Below are the code and all the weights of a small trained network. Each question names an input and a target symbol and asks about switching units off, where a switched-off unit gives its printed mean instead of its output.

import numpy as np


def w(rows, s, z=0):
    codes = np.array(rows[::2]) - 128.0
    scale = np.full(codes.shape[1], s)
    scale[-1] = z or s
    return codes * scale


def f(y):
    return np.maximum(y, 0)


def softmax(a):
    e = np.exp(a - a.max(-1, keepdims=True))
    return e / e.sum(-1, keepdims=True)


def log_softmax(a):
    a = a - a.max(-1, keepdims=True)
    return a - np.log(np.exp(a).sum(-1, keepdims=True))


def net(x, mask):
    ids = ['ΞΦΩγζτψ'.index(c) for c in x.split()]
    T = len(ids)
    res = E[ids] + P[:T]
    u = 0
    for l in range(3):
        r = res
        for j in range(3):
            rows = slice(2 * j, 2 * j + 2)
            q, k, v = (r @ M[l][rows].T for M in (Q, K, V))
            z = softmax(np.where(np.tri(T) > 0, q @ k.T / 2**0.5, -1e9)) @ v
            o = O[l][rows]
            res = res + np.where(mask[u + j], z, o[:, -1]) @ o[:, :-1]
        u += 3
        y = f(res @ A[l][:, :-1].T + A[l][:, -1])
        res = res + np.where(mask[u : u + 4], y, B[l][:, -1]) @ B[l][:, :-1]
        u += 4
    return log_softmax(res[-1] @ U[:, :-1].T + U[:, -1])


Q, K, V, O, A, B = {}, {}, {}, {}, {}, {}
E = w([
[118,122,4],'Ξ',
[149,107,137],'Φ',
[145,98,163],'Ω',
[156,63,117],'γ',
[151,116,168],'ζ',
[166,220,127],'τ',
[148,87,146],'ψ',
],0.022)
P = w([
[254,55,52],'0',
[58,65,234],'1',
[90,99,190],'2',
[86,80,157],'3',
[96,74,134],'4',
[98,75,120],'5',
[108,92,110],'6',
[113,92,103],'7',
[117,104,94],'8',
[120,117,89],'9',
[122,118,85],'10',
[129,170,87],'11',
[125,149,81],'12',
],0.0078)
Q[0] = w([
[110,117,248],'L0H1',
[54,123,116],'L0H1',
[70,191,123],'L0H2',
[52,125,200],'L0H2',
[70,96,12],'L0H3',
[39,144,113],'L0H3',
],0.012)
K[0] = w([
[151,115,139],'L0H1',
[81,115,116],'L0H1',
[154,149,187],'L0H2',
[203,121,149],'L0H2',
[156,133,206],'L0H3',
[201,160,248],'L0H3',
],0.014)
V[0] = w([
[151,80,167],'L0H1',
[136,157,91],'L0H1',
[70,131,195],'L0H2',
[68,67,178],'L0H2',
[68,157,90],'L0H3',
[254,129,209],'L0H3',
],0.008)
O[0] = w([
[193,101,169,165],'L0H1',
[172,181,85,139],'L0H1',
[123,155,145,1],'L0H2',
[75,111,188,52],'L0H2',
[254,158,33,89],'L0H3',
[197,189,168,149],'L0H3',
],0.0094,0.0033)
A[0] = w([
[237,112,23,11],'L0N1',
[253,175,46,40],'L0N2',
[160,177,122,10],'L0N3',
[184,67,208,129],'L0N4',
],0.0075,0.0011)
B[0] = w([
[55,52,166,248],'L0N1',
[71,92,18,254],'L0N2',
[237,39,155,168],'L0N3',
[242,236,1,225],'L0N4',
],0.0058,0.0066)
Q[1] = w([
[190,113,250],'L1H1',
[90,58,73],'L1H1',
[7,34,59],'L1H2',
[117,54,38],'L1H2',
[216,143,43],'L1H3',
[220,255,32],'L1H3',
],0.0078)
K[1] = w([
[254,9,144],'L1H1',
[47,142,181],'L1H1',
[169,19,146],'L1H2',
[161,119,185],'L1H2',
[151,54,75],'L1H3',
[77,179,125],'L1H3',
],0.0092)
V[1] = w([
[62,50,111],'L1H1',
[103,135,196],'L1H1',
[115,133,183],'L1H2',
[147,1,99],'L1H2',
[173,187,61],'L1H3',
[213,252,146],'L1H3',
],0.0094)
O[1] = w([
[55,110,111,113],'L1H1',
[147,255,40,1],'L1H1',
[96,118,105,82],'L1H2',
[48,53,11,209],'L1H2',
[80,61,56,237],'L1H3',
[190,118,29,61],'L1H3',
],0.0067,0.0077)
A[1] = w([
[91,97,163,122],'L1N1',
[169,227,253,97],'L1N2',
[150,67,111,5],'L1N3',
[64,159,100,43],'L1N4',
],0.012,0.0028)
B[1] = w([
[246,176,65,228],'L1N1',
[73,42,160,188],'L1N2',
[255,95,206,254],'L1N3',
[129,111,215,198],'L1N4',
],0.0069,0.0093)
Q[2] = w([
[169,197,253],'L2H1',
[180,173,146],'L2H1',
[254,146,51],'L2H2',
[186,172,201],'L2H2',
[52,208,88],'L2H3',
[83,129,196],'L2H3',
],0.0095)
K[2] = w([
[10,169,145],'L2H1',
[116,43,186],'L2H1',
[126,149,227],'L2H2',
[128,150,163],'L2H2',
[170,98,150],'L2H3',
[194,146,184],'L2H3',
],0.012)
V[2] = w([
[8,91,74],'L2H1',
[146,63,154],'L2H1',
[93,49,84],'L2H2',
[144,168,141],'L2H2',
[130,152,124],'L2H3',
[66,117,111],'L2H3',
],0.011)
O[2] = w([
[228,87,92,8],'L2H1',
[133,98,8,252],'L2H1',
[163,120,120,228],'L2H2',
[106,110,95,74],'L2H2',
[70,90,156,103],'L2H3',
[2,199,105,107],'L2H3',
],0.0085,0.021)
A[2] = w([
[84,82,254,89],'L2N1',
[112,72,84,211],'L2N2',
[133,94,91,4],'L2N3',
[21,77,144,100],'L2N4',
],0.0099,0.0027)
B[2] = w([
[255,159,40,143],'L2N1',
[66,83,134,248],'L2N2',
[208,240,178,194],'L2N3',
[214,187,231,188],'L2N4',
],0.0091,0.017)
U = w([
[167,68,179,112],'Ξ',
[54,59,167,254],'Φ',
[106,180,89,206],'Ω',
[76,233,10,206],'γ',
[147,211,110,23],'ζ',
[13,88,2,49],'τ',
[18,82,200,78],'ψ',
],0.0082,0.0093)

Each question gives the input, a string of symbols that net reads in full, and the target symbol t.
The units are the heads (2 rows each of Q, K, V and O) and the neurons (one row each of A and B). Each row of codes is followed by its name. A weight is (code - 128) times the scale printed after its matrix; where a second scale follows, it is the last column's (O, A, B and U).
mask holds one flag per unit, layer by layer, with each layer's heads first. A switched-off unit (its flag False) gives its mean, the last column of its rows in O or B, instead of its output. The means were averaged over made-up inputs and are rounded, as every weight is.
A unit's drop is (log p(t) with every unit on - log p(t) with that unit switched off) / (log p(t) with every unit on - log p(t) with every unit switched off).
k most important neurons: the k neurons with the biggest drops, biggest first
top k neurons in layer l: the k neurons of layer l with the biggest drops, biggest first
which heads matter: for each layer, one digit per head in row order, 1 if its drop is at least 0.15 and else 0, layers parted by /
input Ξ ψ Φ τ γ Ξ Ξ, target Ξ: top 3 neurons in layer 0 => (L0N1 L0N2 L0N4)
input ζ Φ ψ Ω τ Φ τ τ γ Ξ γ, target ζ: top 2 neurons in layer 2 => (L2N4 L2N1)
input τ γ Ξ Ξ ψ Φ ζ τ Ξ τ τ Ω, target τ: 3 most important neurons => (L0N2 L1N1 L0N1)
input τ Φ τ, target Φ: top 2 neurons in layer 1 => (L1N3 L1N1)
input τ Ξ Ω, target τ: which heads matter => 011 / 100 / 101
input ζ τ τ τ Φ Ξ τ ψ γ ζ τ Ω, target ζ: top neuron in layer 0 => (L0N2)
input ψ ψ Ξ γ ψ, target ψ: 2 most important neurons => (L0N4 L2N4)
input τ Φ Ξ ζ γ ψ, target τ: 4 most important neurons => (L0N2 L0N1 L2N4 L2N2)
input τ τ ψ τ ζ Φ ψ Ω Φ Ξ ζ, target τ: 4 most important neurons => (L0N2 L1N3 L0N3 L0N1)
input Φ Ω Ω τ ψ τ γ Φ ζ τ Ξ, target Φ: which heads matter => 101 / 000 / 000
input τ τ τ Ξ τ ψ τ γ, target τ: 2 most important neurons => (L0N2 L1N3)
input ψ Ξ Ω Ξ ψ Ξ Φ Ω ζ τ τ Φ, target ψ: top 2 neurons in layer 1 => (L1N1 L1N3)
input Ξ Φ Φ Φ Ξ Φ Ξ, target Ξ: which heads matter => 010 / 111 / 110
input τ τ ζ τ Ω Φ γ Ξ τ γ γ Φ, target τ: 4 most important neurons => (L0N2 L1N3 L0N3 L0N1)
input γ Ξ τ Φ, target γ: most important neuron => (L2N3)
input ψ ζ Φ τ Ξ τ γ, target ψ: 3 most important neurons => (L0N4 L2N4 L0N2)
input Ξ ζ Ξ Ξ ψ ζ τ, target Ξ: 2 most important neurons => (L0N1 L0N2)
input ψ Ξ ψ ψ, target ψ: 4 most important neurons => (L0N4 L2N4 L1N3 L0N2)
input ψ ψ τ ψ Φ γ Φ Φ ζ Φ Φ Ξ, target ψ: which heads matter => 001 / 000 / 100
input ψ Φ Ξ ψ τ Ω, target ψ: 4 most important neurons => (L0N4 L2N4 L0N2 L1N3)
input τ Φ Ξ Ξ Ξ γ ψ Φ Φ ζ Φ Φ, target τ: 3 most important neurons => (L0N2 L1N1 L0N3)
input Φ Ω γ Ξ, target Φ: top 3 neurons in layer 2 => (L2N4 L2N2 L2N1)
input τ Ξ τ, target τ: top 2 neurons in layer 2 => (L2N2 L2N4)
input ζ Φ γ ψ τ ζ ζ τ ζ ζ Φ Ξ Φ, target ζ: which heads matter => 001 / 111 / 100
input ψ τ Ξ, target ψ: most important neuron => (L2N4)
input ψ γ τ Φ γ ζ ψ Ξ ζ ζ, target ψ: top 3 neurons in layer 2 => (L2N4 L2N3 L2N1)
input Ξ τ Ω Φ γ Φ Φ τ τ τ, target Ξ: which heads matter => 010 / 001 / 110
input γ Φ τ Φ Ω τ Φ ζ γ Ξ Φ, target γ: top 2 neurons in layer 2 => (L2N4 L2N3)
